Here is a tiny trained network, its code and every weight. The questions are about switching its units off for an input and a target symbol, where a switched-off unit gives its printed mean instead of its output.

import numpy as np


def w(rows, s, z=0):
    codes = np.array(rows[::2]) - 128.0
    scale = np.full(codes.shape[1], s)
    scale[-1] = z or s
    return codes * scale


def f(y):
    return np.maximum(y, 0)


def softmax(a):
    e = np.exp(a - a.max(-1, keepdims=True))
    return e / e.sum(-1, keepdims=True)


def log_softmax(a):
    a = a - a.max(-1, keepdims=True)
    return a - np.log(np.exp(a).sum(-1, keepdims=True))


def net(x, mask):
    ids = ['αβγημξψ'.index(c) for c in x.split()]
    T = len(ids)
    res = E[ids] + P[:T]
    u = 0
    for l in range(2):
        r = res
        for j in range(2):
            rows = slice(2 * j, 2 * j + 2)
            q, k, v = (r @ M[l][rows].T for M in (Q, K, V))
            z = softmax(np.where(np.tri(T) > 0, q @ k.T / 2**0.5, -1e9)) @ v
            o = O[l][rows]
            res = res + np.where(mask[u + j], z, o[:, -1]) @ o[:, :-1]
        u += 2
        y = f(res @ A[l][:, :-1].T + A[l][:, -1])
        res = res + np.where(mask[u : u + 4], y, B[l][:, -1]) @ B[l][:, :-1]
        u += 4
    return log_softmax(res[-1] @ U[:, :-1].T + U[:, -1])


Q, K, V, O, A, B = {}, {}, {}, {}, {}, {}
E = w([
[68,194,179,131,15],'α',
[33,95,167,175,115],'β',
[57,2,106,72,107],'γ',
[103,88,42,135,12],'η',
[117,244,183,188,193],'μ',
[171,79,83,239,149],'ξ',
[113,205,122,39,218],'ψ',
],0.015)
P = w([
[229,45,255,85,47],'0',
[12,145,93,111,147],'1',
[55,111,81,128,143],'2',
[60,102,64,125,147],'3',
[66,95,79,130,156],'4',
[55,83,90,139,164],'5',
[62,94,53,147,174],'6',
[55,94,48,137,163],'7',
[52,105,48,130,192],'8',
[59,124,64,114,190],'9',
[60,111,65,116,204],'10',
[63,129,56,129,191],'11',
[74,135,29,117,215],'12',
[10,104,62,122,214],'13',
],0.0057)
Q[0] = w([
[165,43,188,126,76],'0.h1',
[2,90,117,172,101],'0.h1',
[119,170,232,176,65],'0.h2',
[251,156,54,83,136],'0.h2',
],0.0096)
K[0] = w([
[67,181,153,136,143],'0.h1',
[200,137,69,3,154],'0.h1',
[153,172,59,154,127],'0.h2',
[44,74,119,106,125],'0.h2',
],0.011)
V[0] = w([
[53,70,147,182,89],'0.h1',
[128,171,191,254,115],'0.h1',
[123,247,106,165,104],'0.h2',
[122,125,72,199,165],'0.h2',
],0.0076)
O[0] = w([
[54,101,130,132,104,98],'0.h1',
[91,114,176,244,71,2],'0.h1',
[85,184,136,99,143,149],'0.h2',
[117,180,70,202,108,106],'0.h2',
],0.011,0.0054)
A[0] = w([
[87,255,120,134,56,9],'0.n1',
[97,99,138,76,170,206],'0.n2',
[165,192,112,105,85,161],'0.n3',
[160,100,138,98,107,40],'0.n4',
],0.0089,0.0013)
B[0] = w([
[134,90,99,100,249,206],'0.n1',
[203,89,88,168,167,255],'0.n2',
[112,20,105,195,212,169],'0.n3',
[191,254,172,148,189,148],'0.n4',
],0.006,0.0078)
Q[1] = w([
[100,158,189,128,2],'1.h1',
[141,178,68,62,105],'1.h1',
[61,114,195,84,63],'1.h2',
[89,124,88,111,136],'1.h2',
],0.0098)
K[1] = w([
[74,159,34,78,227],'1.h1',
[93,147,142,69,72],'1.h1',
[50,42,1,117,124],'1.h2',
[171,195,115,86,123],'1.h2',
],0.0071)
V[1] = w([
[254,170,126,156,186],'1.h1',
[123,84,116,205,119],'1.h1',
[114,77,45,124,96],'1.h2',
[55,102,143,213,115],'1.h2',
],0.0087)
O[1] = w([
[1,104,126,170,167,117],'1.h1',
[224,90,108,237,162,128],'1.h1',
[209,41,48,112,121,78],'1.h2',
[184,197,117,106,217,8],'1.h2',
],0.0086,0.012)
A[1] = w([
[118,123,152,105,134,238],'1.n1',
[120,126,129,220,162,18],'1.n2',
[253,194,137,130,140,4],'1.n3',
[126,163,38,160,40,56],'1.n4',
],0.0069,0.0035)
B[1] = w([
[205,180,110,109,147,221],'1.n1',
[77,130,103,61,15,168],'1.n2',
[49,78,253,164,113,254],'1.n3',
[96,189,175,138,19,150],'1.n4',
],0.0065,0.0061)
U = w([
[156,205,137,60,96,106],'α',
[159,71,194,164,142,54],'β',
[131,31,46,106,205,112],'γ',
[162,164,14,124,86,253],'η',
[107,189,98,184,191,152],'μ',
[130,94,51,254,169,144],'ξ',
[67,73,157,131,112,68],'ψ',
],0.0056,0.006)

Each question gives the input, a string of symbols that net reads in full, and the target symbol t.
The units are the heads (2 rows each of Q, K, V and O) and the neurons (one row each of A and B). Each row of codes is followed by its name. A weight is (code - 128) times the scale printed after its matrix; where a second scale follows, it is the last column's (O, A, B and U).
mask holds one flag per unit, layer by layer, with each layer's heads first. A switched-off unit (its flag False) gives its mean, the last column of its rows in O or B, instead of its output. The means were averaged over made-up inputs and are rounded, as every weight is.
A unit's drop is (log p(t) with every unit on - log p(t) with that unit switched off) / (log p(t) with every unit on - log p(t) with every unit switched off).
The circuit of an input: a set's keep is (log p(t) with only the set's units on - log p(t) with every unit switched off) / (log p(t) with every unit on - log p(t) with every unit switched off). Starting from all 12 units, units are removed one at a time, each time the one whose removal leaves the highest keep (on an exact tie, the one counted first), for as long as the keep stays at least 0.8.
units of the circuit, in order: the units of the circuit, biggest drop first
most important unit: the unit with the biggest drop
top k neurons: the k neurons with the biggest drops, biggest first
k most important neurons of layer l: the k neurons of layer l with the biggest drops, biggest first
heads that matter: for each layer, one digit per head in row order, 1 if its drop is at least 0.15 and else 0, layers parted by /
input γ γ ψ α η μ α, target γ: top 3 neurons -> [0.n1, 0.n3, 0.n4]
input α β ξ α γ ψ ψ γ ψ ψ α ψ η, target α: heads that matter -> 11 / 11
input α α α, target α: units of the circuit, in order -> [1.h1, 0.h2]
input μ μ α ψ μ α ψ, target μ: units of the circuit, in order -> [1.h2, 0.h1]
input ξ ξ ξ α, target ξ: units of the circuit, in order -> [1.h1, 0.h1]
input η η β η γ γ ψ η β, target η: units of the circuit, in order -> [0.h1, 1.h1, 1.n3]
input α γ η ψ ψ α β γ, target α: most important unit -> 0.h1
input ψ β γ ψ β ξ γ μ β β α ψ ψ ψ, target ψ: units of the circuit, in order -> [0.h1, 1.h2]
input β μ β, target μ: heads that matter -> 11 / 01
input μ ψ β μ ψ β η β ψ β, target μ: units of the circuit, in order -> [0.h1, 1.h2]
input ψ α α γ γ β α μ, target ψ: units of the circuit, in order -> [1.h2, 0.h1, 1.h1]
input ψ γ β γ η, target ψ: units of the circuit, in order -> [1.h2, 0.h1, 1.h1]
input μ β η η β β η ξ ψ μ ξ, target μ: units of the circuit, in order -> [1.h2, 0.h1]
input β γ ψ ψ ξ β μ ψ η, target β: top 2 neurons -> [1.n3, 0.n4]
input β ψ μ η, target β: units of the circuit, in order -> [1.h1, 0.h1, 1.n3, 1.h2]
input μ ψ β α, target μ: units of the circuit, in order -> [0.h1, 1.h2, 0.n1, 1.h1]
input ξ ψ μ α μ η β η γ ξ β, target ξ: most important unit -> 1.h1
input β ψ β α ξ ξ, target β: heads that matter -> 10 / 10
input μ γ α η ψ β α ψ ψ β ξ α, target μ: heads that matter -> 11 / 01
input η ψ β β β ξ β γ β μ μ γ, target η: 2 most important neurons of layer 0 -> [0.n1, 0.n3]
input ψ β μ, target ψ: 2 most important neurons of layer 0 -> [0.n4, 0.n2]
input ψ ψ ψ ψ, target ψ: units of the circuit, in order -> [1.h1, 1.h2]
input μ η β γ ψ, target μ: most important neuron of layer 0 -> [0.n2]
